Here is a tiny trained network, its code and every weight. The questions are about switching its units off for an input and a target symbol, where a switched-off unit gives its printed mean instead of its output.

import numpy as np


def w(rows, s, z=0):
    codes = np.array(rows[::2]) - 128.0
    scale = np.full(codes.shape[1], s)
    scale[-1] = z or s
    return codes * scale


def norm(h):
    return h / np.sqrt((h * h).mean(-1, keepdims=True) + 1e-5)


def f(y):
    return y / 2 * (1 + np.tanh(0.7978845608 * (y + 0.044715 * y**3)))


def softmax(a):
    e = np.exp(a - a.max(-1, keepdims=True))
    return e / e.sum(-1, keepdims=True)


def log_softmax(a):
    a = a - a.max(-1, keepdims=True)
    return a - np.log(np.exp(a).sum(-1, keepdims=True))


def net(x, mask):
    ids = ['ΔΣΩβζθμξ'.index(c) for c in x.split()]
    T = len(ids)
    res = E[ids] + P[:T]
    u = 0
    for l in range(2):
        r = norm(res)
        for j in range(2):
            rows = slice(4 * j, 4 * j + 4)
            q, k, v = (r @ M[l][rows].T for M in (Q, K, V))
            z = softmax(np.where(np.tri(T) > 0, q @ k.T / 4**0.5, -1e9)) @ v
            o = O[l][rows]
            res = res + np.where(mask[u + j], z, o[:, -1]) @ o[:, :-1]
        u += 2
        y = f(norm(res) @ A[l][:, :-1].T + A[l][:, -1])
        res = res + np.where(mask[u : u + 4], y, B[l][:, -1]) @ B[l][:, :-1]
        u += 4
    return log_softmax(norm(res)[-1] @ U[:, :-1].T + U[:, -1])


Q, K, V, O, A, B = {}, {}, {}, {}, {}, {}
E = w([
[125,187,112,124,155,160,235],'Δ',
[119,120,67,180,162,167,184],'Σ',
[224,103,130,93,157,91,156],'Ω',
[76,53,200,199,84,250,99],'β',
[124,129,139,173,131,121,197],'ζ',
[114,69,135,61,160,154,158],'θ',
[74,149,108,130,154,73,99],'μ',
[120,142,30,141,121,153,123],'ξ',
],0.018)
P = w([
[98,74,2,163,139,41,170],'0',
[96,76,44,165,151,62,160],'1',
[70,120,65,175,174,104,136],'2',
[104,140,110,96,211,150,75],'3',
[77,129,125,110,193,180,84],'4',
[69,150,126,82,233,212,71],'5',
],0.0086)
Q[0] = w([
[138,129,217,164,164,144,80],'0.h0',
[178,94,159,95,119,213,161],'0.h0',
[85,133,124,65,247,137,189],'0.h0',
[148,198,210,173,14,85,127],'0.h0',
[161,141,123,132,52,79,55],'0.h1',
[118,145,143,130,72,66,149],'0.h1',
[97,198,123,178,140,142,179],'0.h1',
[159,123,222,50,181,70,178],'0.h1',
],0.011)
K[0] = w([
[113,228,62,110,231,83,150],'0.h0',
[137,128,117,39,155,127,156],'0.h0',
[73,113,254,85,99,151,65],'0.h0',
[163,128,62,94,49,63,241],'0.h0',
[207,143,114,227,75,90,171],'0.h1',
[150,81,94,153,43,120,232],'0.h1',
[24,116,129,146,239,106,196],'0.h1',
[154,26,160,50,109,143,204],'0.h1',
],0.0084)
V[0] = w([
[143,162,110,160,184,50,114],'0.h0',
[129,128,180,168,128,126,125],'0.h0',
[135,244,131,114,131,145,115],'0.h0',
[103,114,115,53,138,144,113],'0.h0',
[149,210,134,145,177,147,195],'0.h1',
[94,168,85,113,101,159,177],'0.h1',
[122,100,163,126,93,175,181],'0.h1',
[108,123,95,97,131,222,137],'0.h1',
],0.011)
O[0] = w([
[96,213,65,52,97,167,144,125],'0.h0',
[123,53,86,139,154,123,122,54],'0.h0',
[73,123,116,147,127,96,227,2],'0.h0',
[209,158,159,79,189,75,148,174],'0.h0',
[115,140,200,114,3,137,229,117],'0.h1',
[189,155,181,148,82,68,107,225],'0.h1',
[53,170,69,230,104,112,118,56],'0.h1',
[166,219,159,182,119,107,84,248],'0.h1',
],0.007,0.0065)
A[0] = w([
[69,149,128,88,151,54,168,31],'0.n0',
[156,190,149,92,128,175,183,74],'0.n1',
[138,141,146,171,120,165,215,254],'0.n2',
[2,58,169,138,90,102,170,37],'0.n3',
],0.0097,0.0035)
B[0] = w([
[1,48,145,117,112,74,32,131],'0.n0',
[97,66,22,150,114,125,173,253],'0.n1',
[153,50,147,85,251,64,36,239],'0.n2',
[242,100,154,29,58,51,96,138],'0.n3',
],0.0089,0.0018)
Q[1] = w([
[135,168,211,167,138,190,100],'1.h0',
[192,155,45,73,215,115,77],'1.h0',
[191,121,138,121,167,209,80],'1.h0',
[176,146,104,99,196,80,33],'1.h0',
[63,136,77,43,133,87,202],'1.h1',
[157,140,183,155,171,167,104],'1.h1',
[42,191,118,93,40,83,159],'1.h1',
[224,198,49,90,187,101,10],'1.h1',
],0.011)
K[1] = w([
[184,95,132,160,158,163,163],'1.h0',
[71,160,154,147,142,193,8],'1.h0',
[178,157,147,80,157,232,134],'1.h0',
[108,103,197,127,115,174,6],'1.h0',
[60,67,104,93,138,99,135],'1.h1',
[193,117,181,148,180,131,111],'1.h1',
[72,161,68,165,105,42,125],'1.h1',
[117,192,149,59,173,136,18],'1.h1',
],0.013)
V[1] = w([
[159,149,170,109,110,26,76],'1.h0',
[165,141,151,59,148,132,254],'1.h0',
[17,178,127,57,193,119,63],'1.h0',
[209,194,164,153,185,176,160],'1.h0',
[148,212,195,134,188,188,101],'1.h1',
[112,101,195,71,177,235,95],'1.h1',
[114,53,166,173,248,90,151],'1.h1',
[132,66,47,239,28,153,83],'1.h1',
],0.0094)
O[1] = w([
[90,152,253,94,23,118,141,185],'1.h0',
[76,92,93,146,114,97,204,2],'1.h0',
[52,208,159,66,210,108,148,222],'1.h0',
[196,138,94,174,120,88,203,170],'1.h0',
[169,152,136,131,91,128,110,222],'1.h1',
[116,153,90,37,31,101,139,165],'1.h1',
[102,129,74,107,111,50,10,142],'1.h1',
[135,125,186,85,205,59,182,82],'1.h1',
],0.011,0.0062)
A[1] = w([
[71,144,107,126,84,229,144,12],'1.n0',
[175,105,164,103,132,239,79,109],'1.n1',
[74,80,149,114,103,110,12,153],'1.n2',
[255,207,136,35,94,89,105,1],'1.n3',
],0.0079,0.0022)
B[1] = w([
[50,114,160,157,90,61,124,127],'1.n0',
[73,135,10,196,125,189,174,169],'1.n1',
[165,171,113,148,120,180,169,207],'1.n2',
[98,189,94,147,111,79,158,254],'1.n3',
],0.013,0.0077)
U = w([
[39,81,108,233,155,26,134,144],'Δ',
[171,83,107,168,229,71,2,136],'Σ',
[159,42,2,42,137,125,180,77],'Ω',
[123,126,116,216,104,233,53,3],'β',
[182,55,222,65,88,108,107,195],'ζ',
[143,223,105,135,49,14,168,143],'θ',
[38,172,156,47,213,154,119,173],'μ',
[195,167,165,158,206,166,224,185],'ξ',
],0.0059,0.0027)

Each question gives the input, a string of symbols that net reads in full, and the target symbol t.
The units are the heads (4 rows each of Q, K, V and O) and the neurons (one row each of A and B). Each row of codes is followed by its name. A weight is (code - 128) times the scale printed after its matrix; where a second scale follows, it is the last column's (O, A, B and U).
mask holds one flag per unit, layer by layer, with each layer's heads first. A switched-off unit (its flag False) gives its mean, the last column of its rows in O or B, instead of its output. The means were averaged over made-up inputs and are rounded, as every weight is.
A unit's drop is (log p(t) with every unit on - log p(t) with that unit switched off) / (log p(t) with every unit on - log p(t) with every unit switched off).
The circuit of an input: a set's keep is (log p(t) with only the set's units on - log p(t) with every unit switched off) / (log p(t) with every unit on - log p(t) with every unit switched off). Starting from all 12 units, units are removed one at a time, each time the one whose removal leaves the highest keep (on an exact tie, the one counted first), for as long as the keep stays at least 0.8.
circuit, biggest first: the units of the circuit, biggest drop first
unit that matters most: the unit with the biggest drop
k most important neurons: the k neurons with the biggest drops, biggest first
heads that matter: for each layer, one digit per head in row order, 1 if its drop is at least 0.15 and else 0, layers parted by /
input ξ θ ξ Δ μ ξ, target μ: circuit, biggest first : 0.n0, 1.h0, 0.h0
input β Σ ξ, target Σ: unit that matters most : 0.h0
input β ξ θ, target Σ: heads that matter : 11 / 01
input β θ ξ, target Σ: circuit, biggest first : 0.h0, 1.h1
input ξ ξ ξ Σ β, target θ: circuit, biggest first : 1.h1, 1.h0
input μ ξ θ μ ξ Δ, target μ: 2 most important neurons : 0.n0, 0.n1
input ζ ξ μ, target μ: heads that matter : 00 / 00
input ξ θ θ ζ θ Σ, target θ: circuit, biggest first : 1.h0, 1.h1, 0.h0
input μ β β, target μ: circuit, biggest first : 0.h0, 1.h0
input μ θ ξ μ ξ β, target Ω: circuit, biggest first : 0.h1, 1.h0, 1.h1
input Σ ζ ξ θ ξ Ω, target θ: heads that matter : 00 / 11
input ξ μ ξ Δ, target μ: heads that matter : 00 / 10
input Ω ξ Σ, target Σ: heads that matter : 00 / 00
input ξ ξ Σ, target Σ: circuit, biggest first : 0.n2, 1.h1
input θ β ξ, target β: heads that matter : 11 / 00
input ξ ξ ξ, target ξ: circuit, biggest first : 1.h1
input μ μ ξ, target μ: heads that matter : 00 / 10
input ζ ξ Σ ξ μ Σ, target μ: heads that matter : 10 / 10
input ξ θ ξ ξ θ ξ, target θ: circuit, biggest first : 1.h0, 1.n3, 0.h0
input ξ β θ ξ ξ β, target θ: unit that matters most : 1.h1
input ξ ξ ξ ξ ξ, target ξ: heads that matter : 10 / 01
